Below is a small trained network, with its code and all its weights. Each question gives an input and a class and asks what happens when units are switched off, that is, made to give their printed mean instead of their output.

import numpy as np


def w(rows, s, z=0):
    codes = np.array(rows[::2]) - 128.0
    scale = np.full(codes.shape[1], s)
    scale[-1] = z or s
    return codes * scale


def f(y):
    return np.maximum(y, 0)


def log_softmax(a):
    a = a - a.max(-1, keepdims=True)
    return a - np.log(np.exp(a).sum(-1, keepdims=True))


def net(x, mask):
    res = np.array(x, float).reshape(1, 8) / 4 @ E
    y = f(res @ A[0][:, :-1].T + A[0][:, -1])
    res = res + np.where(mask, y, B[0][:, -1]) @ B[0][:, :-1]
    return log_softmax(res[-1] @ U[:, :-1].T + U[:, -1])


A, B = {}, {}
E = w([
[121,141,128,111,131,132,121,127],'x0',
[98,158,147,117,109,147,116,126],'x1',
[134,70,152,92,132,113,175,182],'x2',
[89,109,72,176,233,229,255,187],'x3',
[116,162,150,138,77,145,156,135],'x4',
[125,60,27,74,22,140,166,126],'x5',
[200,118,188,98,132,246,88,100],'x6',
[111,145,135,106,124,136,115,118],'x7',
],0.0072)
A[0] = w([
[47,148,99,143,126,9,162,125,2],'N1',
[158,64,25,91,30,150,130,122,72],'N2',
[219,111,168,86,108,218,115,98,28],'N3',
[176,105,200,182,140,78,137,140,208],'N4',
[181,189,58,208,73,112,29,53,100],'N5',
[162,74,229,49,89,37,123,161,41],'N6',
],0.011,0.0092)
B[0] = w([
[255,76,191,199,119,171,53,148,181],'N1',
[92,216,159,123,186,113,88,99,234],'N2',
[171,87,144,235,106,80,88,163,196],'N3',
[111,188,115,80,121,105,112,88,254],'N4',
[111,87,113,107,164,156,199,155,251],'N5',
[109,114,101,140,173,210,193,161,202],'N6',
],0.014,0.0083)
U = w([
[215,77,163,210,117,101,60,156,30],'0',
[98,100,96,77,154,131,172,131,207],'1',
[84,103,60,148,209,225,255,174,32],'2',
[61,223,205,80,193,60,56,50,12],'3',
[100,97,93,99,114,93,120,97,213],'4',
[125,126,83,65,98,107,121,105,201],'5',
[119,121,94,88,108,95,126,100,190],'6',
[105,111,106,96,114,86,128,96,178],'7',
],0.0074,0.011)

Each question gives the input, the list of numbers given to net, and the class t.
The units are the neurons (one row each of A and B). Each row of codes is followed by its name. A weight is (code - 128) times the scale printed after its matrix; where a second scale follows, it is the last column's (A, B and U).
mask holds one flag per neuron, in row order. A switched-off neuron (its flag False) gives its mean, the last column of its row in B, instead of its output. The means were averaged over made-up inputs and are rounded, as every weight is.
A unit's drop is (log p(t) with every unit on - log p(t) with that unit switched off) / (log p(t) with every unit on - log p(t) with every unit switched off).
The circuit of an input: a set's keep is (log p(t) with only the set's units on - log p(t) with every unit switched off) / (log p(t) with every unit on - log p(t) with every unit switched off). Starting from all 6 units, units are removed one at a time, each time the one whose removal leaves the highest keep (on an exact tie, the one counted first), for as long as the keep stays at least 0.8.
units of the circuit, in order: the units of the circuit, biggest drop first
unit that matters most: the unit with the biggest drop
top k neurons: the k neurons with the biggest drops, biggest first
drop of u: that unit's drop, to one decimal
input [8,7,-3,-3,-8,8,-2,-7], class 3: unit that matters most -> N2
input [2,4,7,-7,6,-6,-4,-3], class 1: units of the circuit, in order -> N6, N4
input [7,6,-2,-7,-7,-3,-1,-1], class 2: units of the circuit, in order -> N5, N6
input [2,3,5,-1,-7,-7,8,5], class 0: top 2 neurons -> N3, N2
input [1,2,-6,-1,4,-3,-2,4], class 1: units of the circuit, in order -> N5, N2
input [-4,5,-4,-7,-5,7,-6,-2], class 2: top 4 neurons -> N5, N6, N4, N3
input [-6,-5,7,-3,4,2,7,-7], class 0: top 2 neurons -> N3, N5
input [-6,-4,-6,7,-2,-8,-1,2], class 3: top 2 neurons -> N5, N6
input [8,-6,5,-8,8,6,-8,5], class 0: top 2 neurons -> N1, N4
input [-6,3,-1,4,-3,-3,1,-7], class 7: units of the circuit, in order -> N5, N6
input [4,-8,-4,-8,4,8,-3,1], class 2: top 3 neurons -> N5, N6, N4
input [6,-2,0,8,5,-4,8,4], class 0: units of the circuit, in order -> N3, N5
input [-6,-1,3,-1,0,-4,-7,1], class 0: top 2 neurons -> N1, N2
input [4,-4,7,7,5,4,-6,-7], class 1: top 3 neurons -> N6, N5, N3
input [-1,-7,-1,3,-2,-3,-5,-4], class 5: top 2 neurons -> N3, N2
input [6,-3,-6,-7,-4,7,7,1], class 0: top 2 neurons -> N3, N4
input [-7,-4,-1,-1,3,8,7,3], class 3: top 2 neurons -> N2, N1
input [3,-3,0,-8,-7,-4,-4,7], class 2: drop of N2 -> 0.0
input [4,1,-1,-1,5,-2,-7,-7], class 0: drop of N1 -> 1.1
input [-4,7,7,-4,2,6,7,0], class 0: drop of N4 -> 0.2
